Below are the code and all the weights of a small trained network. Each question names an input and a target symbol and asks about switching units off, where a switched-off unit gives its printed mean instead of its output.

import numpy as np


def w(rows, s, z=0):
    codes = np.array(rows[::2]) - 128.0
    scale = np.full(codes.shape[1], s)
    scale[-1] = z or s
    return codes * scale


def f(y):
    return np.maximum(y, 0)


def softmax(a):
    e = np.exp(a - a.max(-1, keepdims=True))
    return e / e.sum(-1, keepdims=True)


def log_softmax(a):
    a = a - a.max(-1, keepdims=True)
    return a - np.log(np.exp(a).sum(-1, keepdims=True))


def net(x, mask):
    ids = ['ΛΩαγδθμστψ'.index(c) for c in x.split()]
    T = len(ids)
    res = E[ids] + P[:T]
    u = 0
    for l in range(2):
        q, k, v = (res @ M[l].T for M in (Q, K, V))
        z = softmax(np.where(np.tri(T) > 0, q @ k.T / 3**0.5, -1e9)) @ v
        res = res + np.where(mask[u], z, O[l][:, -1]) @ O[l][:, :-1]
        u += 1
        y = f(res @ A[l][:, :-1].T + A[l][:, -1])
        res = res + np.where(mask[u : u + 4], y, B[l][:, -1]) @ B[l][:, :-1]
        u += 4
    return log_softmax(res[-1] @ U[:, :-1].T + U[:, -1])


Q, K, V, O, A, B = {}, {}, {}, {}, {}, {}
E = w([
[209,194,138,121],'Λ',
[249,214,143,65],'Ω',
[222,177,81,167],'α',
[148,125,128,219],'γ',
[126,130,97,126],'δ',
[113,107,165,139],'θ',
[127,143,109,149],'μ',
[119,150,90,94],'σ',
[112,128,113,114],'τ',
[53,92,144,182],'ψ',
],0.013)
P = w([
[162,140,72,57],'0',
[212,45,148,126],'1',
[184,180,172,181],'2',
[174,152,1,233],'3',
[216,16,159,129],'4',
[140,182,181,146],'5',
],0.0089)
Q[0] = w([
[240,138,159,45],'0.h0',
[140,255,130,99],'0.h0',
[162,85,194,49],'0.h0',
],0.014)
K[0] = w([
[253,120,113,86],'0.h0',
[146,213,73,75],'0.h0',
[170,96,216,91],'0.h0',
],0.016)
V[0] = w([
[248,98,112,105],'0.h0',
[110,236,149,173],'0.h0',
[125,116,116,165],'0.h0',
],0.011)
O[0] = w([
[4,145,119,157,249],'0.h0',
[158,201,98,169,143],'0.h0',
[134,115,147,156,117],'0.h0',
],0.014)
A[0] = w([
[89,133,88,190,130],'0.n0',
[222,179,8,162,148],'0.n1',
[83,160,244,98,253],'0.n2',
[99,153,180,44,28],'0.n3',
],0.012,0.0032)
B[0] = w([
[206,25,74,122,252],'0.n0',
[1,221,6,147,193],'0.n1',
[146,178,195,216,205],'0.n2',
[224,194,183,97,142],'0.n3',
],0.0099,0.014)
Q[1] = w([
[82,216,141,118],'1.h0',
[11,75,98,125],'1.h0',
[20,78,254,202],'1.h0',
],0.0074)
K[1] = w([
[152,156,139,136],'1.h0',
[119,98,151,58],'1.h0',
[10,87,200,203],'1.h0',
],0.011)
V[1] = w([
[27,181,134,43],'1.h0',
[255,222,153,121],'1.h0',
[54,187,135,181],'1.h0',
],0.0097)
O[1] = w([
[110,241,117,101,124],'1.h0',
[255,100,152,72,73],'1.h0',
[148,184,94,226,246],'1.h0',
],0.009,0.012)
A[1] = w([
[154,174,46,73,104],'1.n0',
[124,33,88,140,253],'1.n1',
[96,50,33,90,151],'1.n2',
[5,137,200,52,145],'1.n3',
],0.014,0.0033)
B[1] = w([
[144,5,143,133,255],'1.n0',
[185,76,63,82,198],'1.n1',
[135,231,197,95,223],'1.n2',
[34,144,163,66,149],'1.n3',
],0.015,0.017)
U = w([
[124,93,45,169,194],'Λ',
[129,255,140,181,156],'Ω',
[195,188,128,65,193],'α',
[247,60,178,125,8],'γ',
[100,172,145,95,116],'δ',
[106,100,216,135,55],'θ',
[147,139,147,102,147],'μ',
[101,209,83,94,62],'σ',
[86,138,132,118,45],'τ',
[116,50,148,91,2],'ψ',
],0.007,0.0041)

Each question gives the input, a string of symbols that net reads in full, and the target symbol t.
The units are the heads (3 rows each of Q, K, V and O) and the neurons (one row each of A and B). Each row of codes is followed by its name. A weight is (code - 128) times the scale printed after its matrix; where a second scale follows, it is the last column's (O, A, B and U).
mask holds one flag per unit, layer by layer, with each layer's heads first. A switched-off unit (its flag False) gives its mean, the last column of its rows in O or B, instead of its output. The means were averaged over made-up inputs and are rounded, as every weight is.
A unit's drop is (log p(t) with every unit on - log p(t) with that unit switched off) / (log p(t) with every unit on - log p(t) with every unit switched off).
The circuit of an input: a set's keep is (log p(t) with only the set's units on - log p(t) with every unit switched off) / (log p(t) with every unit on - log p(t) with every unit switched off). Starting from all 10 units, units are removed one at a time, each time the one whose removal leaves the highest keep (on an exact tie, the one counted first), for as long as the keep stays at least 0.8.
units of the circuit, in order: the units of the circuit, biggest drop first
unit that matters most: the unit with the biggest drop
top k neurons: the k neurons with the biggest drops, biggest first
top k neurons in layer l: the k neurons of layer l with the biggest drops, biggest first
input ψ Ω Λ γ, target α: top neuron -> [1.n2]
input α Λ Ω δ, target Ω: top 3 neurons -> [1.n2; 0.n1; 0.n2]
input α σ Λ Ω θ, target θ: units of the circuit, in order -> [0.n0; 0.h0; 0.n2]
input Ω θ Ω ψ Λ θ, target Ω: top 3 neurons -> [1.n0; 0.n2; 1.n1]
input Ω Λ Λ α, target γ: top 2 neurons in layer 0 -> [0.n1; 0.n0]
input α Ω θ α γ, target γ: units of the circuit, in order -> [0.n1; 1.n1]
input Ω Λ δ Λ α, target α: top 2 neurons in layer 0 -> [0.n1; 0.n0]
input α Ω α α, target Ω: units of the circuit, in order -> [1.n2; 0.n1]
input Λ Λ δ α γ, target γ: top 3 neurons -> [0.n1; 1.n1; 1.n2]
input Ω Λ Λ δ, target γ: top 2 neurons in layer 1 -> [1.n0; 1.n2]
input Ω α Ω ψ, target γ: top 3 neurons in layer 0 -> [0.n3; 0.n2; 0.n1]
input α Λ ψ ψ, target Ω: top 2 neurons in layer 0 -> [0.n1; 0.n0]
input α Λ Λ σ, target Ω: top 3 neurons -> [1.n2; 0.n1; 0.n0]
input τ τ σ ψ τ σ, target Ω: units of the circuit, in order -> [1.n0]
input Ω Ω ψ σ, target γ: top 2 neurons in layer 0 -> [0.n3; 0.n1]
input Ω γ Λ τ, target γ: top 2 neurons in layer 0 -> [0.n3; 0.n1]
input ψ α σ Λ, target α: top 4 neurons -> [1.n2; 1.n0; 0.n2; 1.n1]
input Λ θ Ω Λ σ θ, target Ω: top 3 neurons -> [1.n0; 0.n0; 0.n2]
input ψ α Λ Ω, target α: top 3 neurons -> [1.n2; 0.n1; 1.n0]
input Λ α Λ, target Ω: units of the circuit, in order -> [1.n0]
input Ω α Ω α, target γ: top 3 neurons in layer 0 -> [0.n1; 0.n3; 0.n0]
input Ω γ Λ Λ Ω, target Ω: top 3 neurons -> [1.n0; 0.n2; 1.n1]
input Λ μ Ω ψ σ, target σ: top 2 neurons in layer 1 -> [1.n0; 1.n2]
input μ μ Λ, target Λ: top 2 neurons in layer 0 -> [0.n1; 0.n0]
input γ μ σ δ ψ Λ, target Λ: top 3 neurons -> [1.n0; 0.n1; 1.n2]
input Ω Λ Λ Ω, target γ: top 4 neurons -> [1.n0; 0.n3; 0.n1; 0.n2]
input α Λ α, target Ω: unit that matters most -> 1.h0
input Ω ψ ψ, target Ω: top 2 neurons -> [0.n0; 1.n0]
input Λ Ω Ω α μ Λ, target Ω: top 2 neurons -> [1.n0; 1.n1]
